Each row is followed by its class.
8 -34 17 -7 -2 16 -51 64 15 -37 14 38 -12 -66 -29 -4 20 56 12 -18 -18 -1 27 3 14 -16 4 -29 25 9 -18 -19 -13 4 -6 58 -11
K
-12 -21 45 4 -42 -23 -31 -30 -5 -57 17 -15 49 5 -17 58 -29 -78 31 -38 -11 36 35 66 -33 25 1 61 -17 32 18 -48 5 15 10 -29 28
C
13 -30 -46 26 24 -4 38 -22 -27 38 -18 -14 -21 -18 7 -24 -14 8 -26 -5 -24 -28 -17 -10 37 16 1 1 4 10 -3 23 10 -6 -9 10 -12
G
36 16 -49 -17 15 24 -4 -6 16 62 -13 -11 1 26 23 -62 45 23 48 6 7 -38 -25 -81 11 -33 16 -59 -2 -15 25 8 4 -24 16 -16 -17
M
10 -2 -5 6 -4 43 -10 10 25 9 12 5 19 -11 10 -17 18 27 -3 -6 19 0 11 -36 9 -28 -5 -16 23 -10 -9 -2 -30 10 -10 26 -17
T
-50 43 -3 -15 10 9 48 31 -33 -8 -10 5 -94 6 -38 31 -16 -6 -35 18 -3 20 -16 21 -13 -1 -14 -33 -14 -6 -16 58 12 21 -14 -25 -28
Y
6 -40 13 45 15 48 43 -61 29 15 -18 -10 28 -38 27 8 19 16 -27 -36 6 -12 -11 -40 -8 -10 -5 15 93 -3 22 -28 -6 11 -20 4 -16
Y
2 6 0 -1 14 -12 1 7 1 -5 -10 -20 -32 6 -5 -11 12 9 18 6 -9 7 -9 17 -10 -9 6 -29 -12 8 4 -3 21 -3 -2 -5 -10
G
-22 17 25 4 21 13 4 39 10 -17 -3 18 -43 -39 -25 -4 -28 48 21 14 -23 45 2 40 -2 -24 -21 -70 -25 34 -35 18 17 19 -3 56 -28
G
18 -52 -39 43 -1 -2 -28 -22 -17 18 31 -8 28 28 39 -30 -15 20 -22 -31 33 -25 37 0 19 46 -24 27 16 -37 -17 -6 -53 2 -9 76 34
H
-33 33 17 20 3 21 40 -19 12 -13 -2 -10 -39 13 -9 18 -24 -2 -11 -8 28 56 -1 15 -58 -11 -39 -28 -8 8 -5 35 1 30 -9 -8 -13
Y
-5 -3 -14 21 -13 34 7 -38 -3 26 23 -16 35 5 11 2 -28 -32 -10 -25 17 23 18 -18 -9 7 -24 29 -13 -2 -3 24 -12 23 -1 -6 2
U
31 -61 3 0 -6 -7 -20 26 -14 -13 -3 6 -11 -65 -21 1 -3 0 27 -40 -62 -30 14 8 33 4 28 9 18 41 10 -42 19 -2 3 16 4
K
43 -48 -44 13 -31 91 -50 52 -3 56 30 29 22 -57 2 -11 -7 41 3 -30 -56 -73 39 -70 57 1 22 -20 39 -13 -14 -36 -45 21 -11 77 -12
B
11 -14 18 34 -21 49 -12 -49 16 -6 43 -14 59 0 22 48 -24 -73 -10 -77 44 17 47 -19 -57 31 -21 53 22 -8 11 -39 -35 28 -3 -11 16
K
-13 6 -16 -11 -16 43 -61 60 -14 17 54 31 3 15 1 -6 -20 29 2 1 25 3 49 -4 19 11 -22 -35 -14 -47 -46 10 -61 28 -3 80 -1
H
-12 -9 7 -8 -40 27 -55 12 -9 -14 44 2 41 30 1 34 -1 -36 25 -19 10 2 46 30 -2 18 6 21 6 -31 7 -40 -39 15 3 -2 13
C
15 -25 -35 19 2 -25 31 -82 -33 27 -11 -48 38 29 14 5 -10 -84 -12 -17 2 -22 -15 -21 5 38 4 82 -1 7 39 9 11 -12 5 -80 18
B
-2 -4 28 22 1 45 -38 -28 41 -26 38 10 66 -6 12 -15 6 49 17 -8 49 38 25 -7 -14 -16 -37 -20 25 -15 -20 -22 -44 22 1 70 -1
X
4 -57 25 24 -35 66 -53 -34 10 -4 65 -30 86 1 29 37 6 -35 31 -46 13 -11 55 -3 2 26 11 56 55 -31 17 -96 -35 24 -6 17 18
U
0 37 -37 -25 -22 -48 -5 1 -51 -7 9 -6 -18 22 -42 32 -21 -114 -42 5 -13 -10 0 -7 -18 45 -6 53 -75 2 1 48 -1 -1 1 -77 4
B
-13 15 -17 -16 0 24 0 -3 -2 20 22 -15 11 46 12 5 14 -13 17 16 24 -1 -1 -10 8 1 -4 -10 8 -36 15 -2 -14 3 0 -30 -11
Y
5 11 -2 10 21 -3 45 -29 -13 5 -19 -31 -35 -7 -5 23 4 -51 -29 -10 -6 -13 -20 -8 -19 16 10 5 -1 10 7 -4 25 -6 -10 -47 -20
G
-9 -5 -9 -24 -22 -27 -57 13 -16 -25 37 -11 34 23 -10 5 -14 -39 26 8 -1 24 28 29 20 22 -4 39 -58 2 -9 -3 -2 -3 10 -7 17
U
-33 47 -15 -3 55 -17 74 3 -10 6 -66 7 -99 -9 -24 -41 40 69 -36 45 15 -7 -55 -25 4 -32 7 -52 16 -8 -10 82 28 -24 -10 -3 -33
M
-19 14 -3 -15 21 -12 11 -2 7 -19 -8 0 -11 13 -5 -5 27 12 -14 21 23 19 -20 -4 2 -9 -15 -9 9 -12 0 28 1 -11 -6 -14 -16
Y
21 -18 -81 5 14 45 -12 6 -16 78 22 -14 16 34 41 -48 25 31 -4 18 14 -61 -2 -50 64 12 7 -16 26 -59 -3 5 -37 -16 -8 27 -16
G
18 28 -34 -7 16 5 24 -19 2 26 0 -30 1 44 26 -14 25 -33 -4 10 24 -21 -20 -41 25 -4 8 -3 -20 -14 6 3 -4 -26 4 -38 -10
T
3 -42 32 10 6 14 -5 9 3 -22 -2 -5 -12 -64 -17 0 -3 29 37 -5 -51 0 3 19 27 -11 17 -8 21 34 -8 -42 29 1 -2 39 -9
U
13 -31 -31 -20 -29 8 2 2 -56 24 7 -27 -19 -16 -1 35 1 -56 -17 -21 -31 -46 7 -12 17 24 37 42 20 -13 22 -9 3 13 -10 -51 -6
R
32 -47 -19 7 -19 -1 -80 18 -6 -24 55 0 56 2 13 16 2 -43 9 -47 8 -28 44 3 25 54 4 50 -7 -14 -1 -63 -33 -16 6 22 27
K
8 -16 2 -28 -4 -30 -52 37 -4 -31 2 -2 4 -13 -21 -1 41 -6 13 11 -25 -10 3 13 24 3 24 6 -7 6 3 -24 9 -14 -3 -4 -12
G
-1 13 -34 -51 -3 -37 -29 38 -52 15 8 -11 -32 50 -12 3 20 -53 -5 19 -2 -30 7 2 33 28 24 11 -37 -37 1 16 -6 -13 6 -47 1
H
-2 0 -1 9 3 -3 37 -27 -22 17 -26 -19 -46 -4 -12 10 -1 -35 -13 -33 -2 -9 -15 -22 -39 0 3 -2 7 13 15 21 23 8 -5 -37 -8
M
41 11 -88 -25 -16 -1 -45 55 -49 38 18 25 -21 -11 -21 -21 -1 -42 -29 -1 -34 -67 1 -64 49 32 8 8 -44 -20 -14 41 -34 -16 -3 -4 -9
B
-41 57 40 6 32 29 52 -51 30 -6 -15 -12 -13 20 0 4 15 15 -20 9 73 68 -7 -15 -58 -37 -34 -46 10 -14 -9 56 -5 24 -3 -12 -20
H
16 -35 -5 25 -1 9 34 10 -13 4 -23 -16 -59 -45 -11 -1 -9 12 -10 -26 -42 -29 0 -3 6 -9 16 -6 23 31 -1 -16 17 8 -17 19 -10
T
-3 0 4 -2 3 -6 -49 16 15 -27 30 8 41 2 -9 -16 -13 26 53 25 -5 32 17 29 19 1 -16 -21 -34 10 -11 -10 -9 -3 16 42 10
B
8 32 -48 -44 -19 -44 -55 72 -37 -17 38 2 -18 44 -16 -6 1 -42 -7 21 6 -11 18 12 49 26 4 11 -90 -17 -31 22 -23 -23 2 -1 4
T
-17 -3 4 15 36 -35 33 -47 -1 -14 -9 -40 11 34 16 -9 2 1 16 20 23 30 -14 46 10 13 -7 13 -14 7 9 0 24 -17 3 -18 4
G
16 20 -12 4 -13 50 -51 28 32 13 33 18 22 -7 -4 -29 -8 30 51 2 -4 11 20 -28 -20 -25 -24 -55 -15 -5 -5 -5 -26 18 9 45 -4
B
-28 44 18 -11 -42 -7 -1 23 -15 -28 22 -13 -36 27 -34 45 -43 -72 -15 -26 15 59 33 36 -69 -4 -29 10 -68 22 -13 34 -5 47 -5 -37 4
T
-25 54 -3 -1 -4 65 66 -29 -17 47 -14 -16 -45 9 -27 37 -20 -53 -34 -2 15 10 -14 -43 -53 -13 -11 -21 7 -5 13 66 4 41 -5 -82 -34
B
-25 -4 64 -4 -37 39 6 -18 -9 -32 21 -22 -5 -34 -16 85 -28 -64 6 -41 -17 36 32 33 -70 -1 11 24 22 13 15 -42 14 56 -10 -39 -6
R
-2 -15 -9 7 19 -4 -5 30 4 -19 -6 25 -21 -28 -11 -37 -4 80 29 25 -30 -6 -7 32 49 -15 -1 -51 -3 11 -25 -5 3 -25 6 70 -1
C
6 17 -52 -30 45 32 59 2 -8 64 -37 -24 -65 3 19 -36 39 54 5 47 -4 -46 -55 -53 35 -41 23 -77 28 -26 16 41 28 -21 1 -37 -33
R
-6 10 -44 -13 0 6 -52 52 -15 8 30 28 -2 8 -10 -31 6 29 -31 17 28 3 14 -13 27 8 -24 -18 -28 -33 -39 56 -47 4 -13 45 -16
G
22 26 -14 -20 19 10 32 -26 4 20 -12 -32 -6 2 20 1 25 -26 18 11 -1 -19 -30 -42 -6 -15 25 -22 -3 -5 25 -12 23 -14 9 -56 -16
R
2 -3 -20 -23 2 51 -7 73 -23 33 0 24 -73 -60 -32 -17 19 54 6 17 -52 -45 -9 -35 51 -31 28 -65 21 -15 -22 11 5 6 -11 34 -40
U
15 -38 17 29 10 90 -32 19 50 30 45 28 52 -26 39 -25 3 108 62 -22 25 -10 32 -16 26 -28 -19 -54 75 -32 -17 -52 -44 12 -6 111 -4
K
8 -24 15 7 -33 -6 -29 -15 -12 -12 12 -14 13 -4 -8 27 -7 -55 11 -54 -7 -2 26 2 -38 19 6 35 -2 12 15 -29 1 16 -4 -13 13
M
14 11 33 -8 9 2 5 37 -5 -31 -17 14 -63 -68 -46 13 2 20 13 -1 -49 -4 -13 3 3 -17 15 -52 -9 36 -24 -26 28 4 -2 28 -33
X
-20 53 -24 0 33 -2 54 9 0 19 -19 -17 -74 37 1 -36 3 41 2 33 32 22 -27 -4 -7 -39 -20 -66 -35 -5 -13 64 12 -4 -3 -6 -19
T
32 -14 -34 -22 18 -40 -15 36 -31 8 -16 2 -42 -9 -7 -16 28 -7 -11 11 -30 -59 -11 -20 51 25 30 -9 -17 -11 -11 -12 7 -38 1 6 -5
H
-10 44 -33 -20 4 13 9 9 -2 22 8 -5 -10 21 7 -23 -22 12 16 27 15 38 -7 -10 -3 -22 -23 -39 -55 1 -13 62 -2 13 12 -5 -9
R
-6 21 10 -19 26 -17 -50 50 17 -54 30 9 -12 13 -9 -11 21 35 41 19 23 23 12 36 17 2 -4 -45 -35 -10 -21 -21 -3 -28 14 35 7
K
21 2 -79 -32 -9 -37 -61 55 -35 28 19 12 -13 39 -2 -55 19 7 15 19 0 -41 1 -28 49 17 4 -13 -59 -28 -12 32 -22 -32 9 14 7
M
-14 59 12 -14 -7 -12 22 -66 10 -2 -7 -38 36 87 6 8 2 -86 33 5 51 45 -10 6 -55 -7 -7 28 -45 -1 37 20 10 -5 21 -113 9
C
28 -47 -52 23 -6 -20 -26 -24 -32 26 18 -17 17 34 33 -30 1 -10 -22 -29 20 -38 23 -15 27 44 -4 38 5 -33 -2 -1 -41 -7 -5 31 30
H
-11 -16 -23 -12 -11 -22 -5 -15 -45 -7 7 -26 -4 41 -2 23 17 -52 -6 -2 6 -34 6 26 23 35 24 48 10 -31 21 -14 -8 -17 -2 -52 15
C
31 12 -70 7 12 21 -11 -40 16 54 19 -18 51 58 43 -60 20 18 23 15 35 -26 -11 -56 13 -6 -12 -15 -6 -43 26 13 -27 -22 15 -19 15
B
-11 -10 -29 13 14 -26 25 -64 -23 11 -6 -43 26 46 18 4 21 -56 -53 -4 50 -2 -8 -10 -8 33 -7 73 8 -29 18 31 -8 -8 -13 -63 2
G
-2 14 -26 25 -20 0 22 -78 -31 17 13 -37 9 52 1 10 -36 -75 -35 -41 52 20 8 -12 -60 30 -37 50 -30 -8 13 47 -19 33 -3 -55 15
X
-8 8 20 -7 14 -25 8 8 7 -31 -12 -15 -42 4 -23 6 8 -5 23 -10 1 23 -2 33 -35 -10 1 -19 -16 20 16 2 36 -4 8 -35 3
K
-5 -21 7 29 6 14 -4 12 -2 -13 4 -6 -34 -31 -5 0 -11 32 3 -16 -14 11 10 25 -11 2 -10 -23 10 13 -16 -17 5 13 -13 47 -10
G
22 7 -22 -24 32 -28 18 -14 -7 35 -30 -15 -8 21 10 -38 26 -1 29 23 -7 -18 -29 -31 35 -14 19 -30 -18 2 13 14 21 -26 18 -29 -7
H
-7 43 0 -28 25 -30 22 -20 0 12 -18 -18 -12 46 -2 -21 6 -20 26 28 17 27 -18 -1 -4 -14 -2 -31 -49 3 6 37 24 -11 19 -43 -7
H
2 18 -32 -44 -2 -1 -46 47 -4 -8 19 16 1 -2 -3 -27 23 33 8 33 12 10 -1 -19 24 -18 0 -29 -29 -23 -15 38 -19 -5 4 12 -12
R
39 -31 -25 -17 3 -10 7 17 -4 22 -27 -2 -8 -31 -3 -21 22 2 38 -1 -69 -43 -27 -26 48 -10 34 -8 15 29 27 -31 30 -21 6 -15 -16
Y
-26 2 -5 16 -10 -11 -25 -53 -3 -23 30 -25 63 57 9 15 -2 -41 -35 -3 79 40 26 6 -31 34 -39 72 -4 -32 0 39 -42 9 -6 -23 22
B
7 -14 -47 42 3 45 13 -41 8 38 29 -18 27 21 52 -31 -22 41 -12 -18 49 4 13 -27 -19 3 -37 -8 15 -36 -4 21 -39 19 -7 42 15
R
21 20 -38 19 5 63 3 17 2 41 16 27 -15 -40 -10 -14 -19 9 -21 -7 -10 -25 -1 -68 -3 -4 -24 -43 -2 -11 -24 26 -32 14 -7 38 -22
B
33 -60 29 25 -43 61 -57 -16 33 9 56 -1 105 -44 14 19 -23 -24 55 -52 -22 8 55 -18 -12 6 -4 31 20 12 6 -83 -25 34 3 43 6
U
-18 6 43 12 17 3 24 -16 8 -14 -15 -1 -22 -27 -13 11 -27 6 16 -11 -6 42 9 21 -29 -15 -13 -31 -5 28 -12 2 18 24 3 24 -6
H
-7 14 -33 12 -3 -7 19 -37 -24 26 4 -38 -8 47 8 5 -13 -55 -26 -18 37 11 2 -5 -36 22 -18 26 -26 -11 10 42 -4 15 -8 -47 -1
G
-5 5 19 -37 -37 19 -37 60 -27 -14 20 12 -37 -27 -50 52 -7 -60 11 -35 -33 -5 32 8 -22 2 25 0 -13 12 7 -15 6 32 2 -45 -12
K
7 -2 7 14 16 49 55 -2 9 23 -23 10 -45 -85 -6 -12 -26 54 8 -7 -41 13 -20 -21 -8 -47 -5 -70 22 35 -9 19 25 27 -4 30 -34
R
5 1 -30 8 27 -38 46 -49 -38 10 -17 -46 -26 24 7 18 11 -68 -51 -6 14 -25 -28 -1 6 39 10 40 -10 -11 11 13 21 -25 -11 -67 -5
G
1 4 14 9 1 -20 25 -36 -15 -18 -15 -27 -33 0 -25 4 -7 -13 2 -11 -1 14 -14 16 -34 -3 -1 -2 -12 20 9 5 24 14 1 -26 -1
X
